Below are the code and all the weights of a small trained network. Each question names an input and a class and asks about switching units off, where a switched-off unit gives its printed mean instead of its output.

import numpy as np


def w(rows, s, z=0):
    codes = np.array(rows[::2]) - 128.0
    scale = np.full(codes.shape[1], s)
    scale[-1] = z or s
    return codes * scale


def norm(h):
    return h / np.sqrt((h * h).mean(-1, keepdims=True) + 1e-5)


def f(y):
    return np.maximum(y, 0)


def log_softmax(a):
    a = a - a.max(-1, keepdims=True)
    return a - np.log(np.exp(a).sum(-1, keepdims=True))


def net(x, mask):
    res = np.array(x, float).reshape(1, 6) / 4 @ E
    u = 0
    for l in range(3):
        y = f(norm(res) @ A[l][:, :-1].T + A[l][:, -1])
        res = res + np.where(mask[u : u + 11], y, B[l][:, -1]) @ B[l][:, :-1]
        u += 11
    return log_softmax(norm(res)[-1] @ U[:, :-1].T + U[:, -1])


A, B = {}, {}
E = w([
[130,68,172,90],'x0',
[105,130,2,49],'x1',
[85,186,127,184],'x2',
[77,186,132,59],'x3',
[95,173,165,89],'x4',
[93,147,133,188],'x5',
],0.008)
A[0] = w([
[192,59,151,86,219],'0.n1',
[148,104,147,129,45],'0.n2',
[113,78,127,176,169],'0.n3',
[87,163,122,139,76],'0.n4',
[67,114,178,115,97],'0.n5',
[197,128,148,158,147],'0.n6',
[136,168,158,115,2],'0.n7',
[11,228,83,79,136],'0.n8',
[98,95,83,138,135],'0.n9',
[135,43,111,135,163],'0.n10',
[134,138,195,84,132],'0.n11',
],0.012,0.0033)
B[0] = w([
[68,71,106,56,220],'0.n1',
[161,195,94,108,139],'0.n2',
[47,129,132,190,176],'0.n3',
[79,191,97,127,152],'0.n4',
[174,191,74,119,161],'0.n5',
[148,2,141,171,178],'0.n6',
[92,140,127,136,136],'0.n7',
[154,171,112,174,255],'0.n8',
[99,106,189,193,167],'0.n9',
[65,55,126,168,185],'0.n10',
[169,177,180,79,182],'0.n11',
],0.0069,0.0078)
A[1] = w([
[183,158,203,210,108],'1.n1',
[148,39,164,8,94],'1.n2',
[130,156,80,127,49],'1.n3',
[99,74,80,170,228],'1.n4',
[124,194,116,134,138],'1.n5',
[97,146,100,176,249],'1.n6',
[111,90,157,103,61],'1.n7',
[131,103,101,106,72],'1.n8',
[77,130,157,120,105],'1.n9',
[181,195,188,109,167],'1.n10',
[159,97,107,78,185],'1.n11',
],0.013,0.0021)
B[1] = w([
[105,118,178,96,208],'1.n1',
[178,138,15,101,253],'1.n2',
[193,145,216,185,167],'1.n3',
[144,64,90,244,236],'1.n4',
[155,181,82,115,192],'1.n5',
[97,167,164,172,218],'1.n6',
[44,172,71,99,165],'1.n7',
[190,126,63,158,158],'1.n8',
[140,162,73,99,149],'1.n9',
[91,101,171,13,187],'1.n10',
[177,1,53,121,188],'1.n11',
],0.0065,0.0074)
A[2] = w([
[54,76,147,82,96],'2.n1',
[13,187,177,249,106],'2.n2',
[212,109,106,55,43],'2.n3',
[152,152,176,167,3],'2.n4',
[113,75,162,173,19],'2.n5',
[222,116,208,53,198],'2.n6',
[12,164,35,197,204],'2.n7',
[126,174,102,149,44],'2.n8',
[166,127,213,34,64],'2.n9',
[127,162,254,160,142],'2.n10',
[86,46,210,207,127],'2.n11',
],0.0089,0.0035)
B[2] = w([
[154,189,72,112,149],'2.n1',
[148,133,179,39,247],'2.n2',
[161,55,132,95,176],'2.n3',
[138,117,150,138,136],'2.n4',
[145,79,222,180,156],'2.n5',
[124,84,107,19,181],'2.n6',
[102,203,175,146,254],'2.n7',
[134,200,129,166,147],'2.n8',
[98,93,104,87,165],'2.n9',
[137,149,150,52,187],'2.n10',
[97,47,255,113,215],'2.n11',
],0.0075,0.0068)
U = w([
[139,63,205,176,138],'0',
[120,163,137,33,142],'1',
[84,104,145,179,169],'2',
[129,252,107,166,166],'3',
[166,114,87,36,209],'4',
[136,83,77,132,2],'5',
],0.012,0.0031)

Each question gives the input, the list of numbers given to net, and the class t.
The units are the neurons (one row each of A and B). Each row of codes is followed by its name. A weight is (code - 128) times the scale printed after its matrix; where a second scale follows, it is the last column's (A, B and U).
mask holds one flag per neuron, layer by layer. A switched-off neuron (its flag False) gives its mean, the last column of its row in B, instead of its output. The means were averaged over made-up inputs and are rounded, as every weight is.
A unit's drop is (log p(t) with every unit on - log p(t) with that unit switched off) / (log p(t) with every unit on - log p(t) with every unit switched off).
The circuit of an input: a set's keep is (log p(t) with only the set's units on - log p(t) with every unit switched off) / (log p(t) with every unit on - log p(t) with every unit switched off). Starting from the 12 units with the biggest drops (on a tie, the unit counted first), units are removed one at a time, each time the one whose removal leaves the highest keep (on an exact tie, the one counted first), for as long as the keep stays at least 0.8.
circuit, biggest first: the units of the circuit, biggest drop first
k most important neurons: the k neurons with the biggest drops, biggest first
top k neurons in layer l: the k neurons of layer l with the biggest drops, biggest first
drop of u: that unit's drop, to one decimal
input [-2,-1,-7,8,0,7], class 3: circuit, biggest first	(0.n8)
input [5,-4,-4,-1,-1,1], class 4: 4 most important neurons	(0.n1, 1.n2, 0.n11, 0.n8)
input [8,-3,2,-4,-6,-6], class 5: circuit, biggest first	(0.n1, 1.n2, 2.n2)
input [6,-4,-3,1,-2,0], class 4: 2 most important neurons	(1.n2, 0.n11)
input [-4,6,8,-7,-7,4], class 0: top 2 neurons in layer 2	(2.n11, 2.n2)
input [-6,-5,6,-1,3,-1], class 1: top 2 neurons in layer 2	(2.n2, 2.n10)
input [2,-2,6,5,-7,4], class 1: 4 most important neurons	(2.n2, 1.n2, 1.n1, 2.n10)
input [-4,-2,-6,0,6,6], class 4: top 2 neurons in layer 2	(2.n6, 2.n7)
input [2,-5,-4,4,-6,-1], class 5: top 2 neurons in layer 0	(0.n6, 0.n10)
input [-8,3,-8,1,-7,2], class 0: drop of 1.n2	0.2
input [-8,-5,-1,-2,8,-6], class 4: drop of 1.n11	-0.1
input [4,5,0,4,-3,-2], class 5: drop of 2.n2	0.2
input [-5,8,-2,3,-7,-8], class 5: top 2 neurons in layer 0	(0.n11, 0.n9)
input [2,-4,6,4,-6,-2], class 1: most important neuron	(0.n10)
